Here is a tiny trained network, its code and every weight. The questions are about switching its units off for an input and a class, where a switched-off unit gives its printed mean instead of its output.

import numpy as np


def w(rows, s, z=0):
    codes = np.array(rows[::2]) - 128.0
    scale = np.full(codes.shape[1], s)
    scale[-1] = z or s
    return codes * scale


def f(y):
    return np.maximum(y, 0)


def log_softmax(a):
    a = a - a.max(-1, keepdims=True)
    return a - np.log(np.exp(a).sum(-1, keepdims=True))


def net(x, mask):
    res = np.array(x, float).reshape(1, 6) / 4 @ E
    y = f(res @ A[0][:, :-1].T + A[0][:, -1])
    res = res + np.where(mask, y, B[0][:, -1]) @ B[0][:, :-1]
    return log_softmax(res[-1] @ U[:, :-1].T + U[:, -1])


A, B = {}, {}
E = w([
[167,142,19,96,97,53,156,145,156,186],'x0',
[137,78,129,104,48,123,164,133,27,87],'x1',
[133,184,164,4,55,187,160,196,67,154],'x2',
[132,154,79,103,121,136,169,95,67,99],'x3',
[206,190,157,115,108,158,227,31,235,100],'x4',
[144,117,168,71,92,2,83,149,162,87],'x5',
],0.0085)
A[0] = w([
[144,151,61,112,134,137,97,188,146,196,162],'neuron 1',
[115,117,177,124,153,107,63,174,139,122,103],'neuron 2',
[205,132,73,120,110,89,197,66,146,124,235],'neuron 3',
[121,2,108,176,109,98,143,131,101,58,183],'neuron 4',
[147,127,99,129,83,80,126,103,173,126,174],'neuron 5',
[76,137,194,169,159,173,138,102,117,91,251],'neuron 6',
[166,140,110,101,108,131,150,55,146,130,221],'neuron 7',
[82,90,213,133,94,82,73,173,124,113,124],'neuron 8',
[116,159,190,129,187,161,126,109,109,104,205],'neuron 9',
[100,158,175,92,106,183,120,173,47,162,196],'neuron 10',
[94,140,131,136,135,172,121,177,94,124,172],'neuron 11',
[117,133,54,101,159,109,133,137,132,181,130],'neuron 12',
[196,136,73,122,68,84,149,59,153,104,176],'neuron 13',
],0.0095,0.0027)
B[0] = w([
[20,2,49,152,13,74,193,244,90,164,196],'neuron 1',
[123,152,200,204,164,108,86,115,176,104,184],'neuron 2',
[115,196,210,195,155,40,102,154,152,151,254],'neuron 3',
[110,98,56,146,80,166,99,154,168,147,206],'neuron 4',
[70,78,175,127,165,37,162,178,82,135,190],'neuron 5',
[124,175,83,107,86,141,101,73,228,151,251],'neuron 6',
[117,132,133,206,135,74,74,67,148,157,223],'neuron 7',
[93,152,122,174,191,195,61,110,227,170,203],'neuron 8',
[117,119,126,130,123,150,79,121,189,164,220],'neuron 9',
[75,107,144,40,79,111,175,94,92,228,241],'neuron 10',
[137,128,122,139,79,147,188,114,96,236,188],'neuron 11',
[111,133,142,194,40,157,153,171,111,157,184],'neuron 12',
[139,160,180,202,152,31,211,140,101,133,229],'neuron 13',
],0.0073,0.0097)
U = w([
[183,134,116,59,132,181,130,175,93,11,4],'0',
[159,176,209,123,228,80,144,108,89,118,100],'1',
[107,116,97,88,95,209,122,93,178,159,152],'2',
[118,193,158,163,191,204,40,99,222,101,173],'3',
[53,105,101,19,70,162,137,162,1,126,140],'4',
[68,112,139,170,115,80,144,194,137,122,148],'5',
],0.0085,0.0037)

Each question gives the input, the list of numbers given to net, and the class t.
The units are the neurons (one row each of A and B). Each row of codes is followed by its name. A weight is (code - 128) times the scale printed after its matrix; where a second scale follows, it is the last column's (A, B and U).
mask holds one flag per neuron, in row order. A switched-off neuron (its flag False) gives its mean, the last column of its row in B, instead of its output. The means were averaged over made-up inputs and are rounded, as every weight is.
A unit's drop is (log p(t) with every unit on - log p(t) with that unit switched off) / (log p(t) with every unit on - log p(t) with every unit switched off).
The circuit of an input: a set's keep is (log p(t) with only the set's units on - log p(t) with every unit switched off) / (log p(t) with every unit on - log p(t) with every unit switched off). Starting from the 12 units with the biggest drops (on a tie, the unit counted first), units are removed one at a time, each time the one whose removal leaves the highest keep (on an exact tie, the one counted first), for as long as the keep stays at least 0.8.
units of the circuit, in order: the units of the circuit, biggest drop first
most important unit: the unit with the biggest drop
top k neurons: the k neurons with the biggest drops, biggest first
drop when u is switched off: that unit's drop, to one decimal
input [7,4,-8,-1,7,8], class 1: units of the circuit, in order : neuron 13; neuron 1
input [-2,7,-5,-2,8,2], class 1: units of the circuit, in order : neuron 1; neuron 13
input [-3,3,-5,2,-6,8], class 3: units of the circuit, in order : neuron 8
input [-8,-5,7,4,-2,-3], class 2: top 3 neurons : neuron 6; neuron 9; neuron 1
input [-7,7,2,-8,3,2], class 3: top 3 neurons : neuron 8; neuron 1; neuron 2
input [-3,8,1,-8,4,0], class 2: units of the circuit, in order : neuron 3; neuron 13
input [6,2,5,1,8,-8], class 5: top 2 neurons : neuron 1; neuron 12
input [-2,1,-3,-3,-8,-1], class 3: top 2 neurons : neuron 8; neuron 2
input [-2,0,-2,2,-5,-6], class 4: top 2 neurons : neuron 8; neuron 7
input [3,2,8,-8,-3,4], class 4: top 2 neurons : neuron 10; neuron 3
input [5,7,1,0,-8,4], class 4: top 4 neurons : neuron 3; neuron 10; neuron 13; neuron 7
input [-6,-8,1,-2,-8,-8], class 2: drop when neuron 11 is switched off : 0.1
input [1,1,8,-1,3,-4], class 4: drop when neuron 10 is switched off : 0.1
input [3,6,-2,1,5,2], class 1: drop when neuron 1 is switched off : 0.3
input [0,2,-5,-2,-7,-1], class 3: most important unit : neuron 8
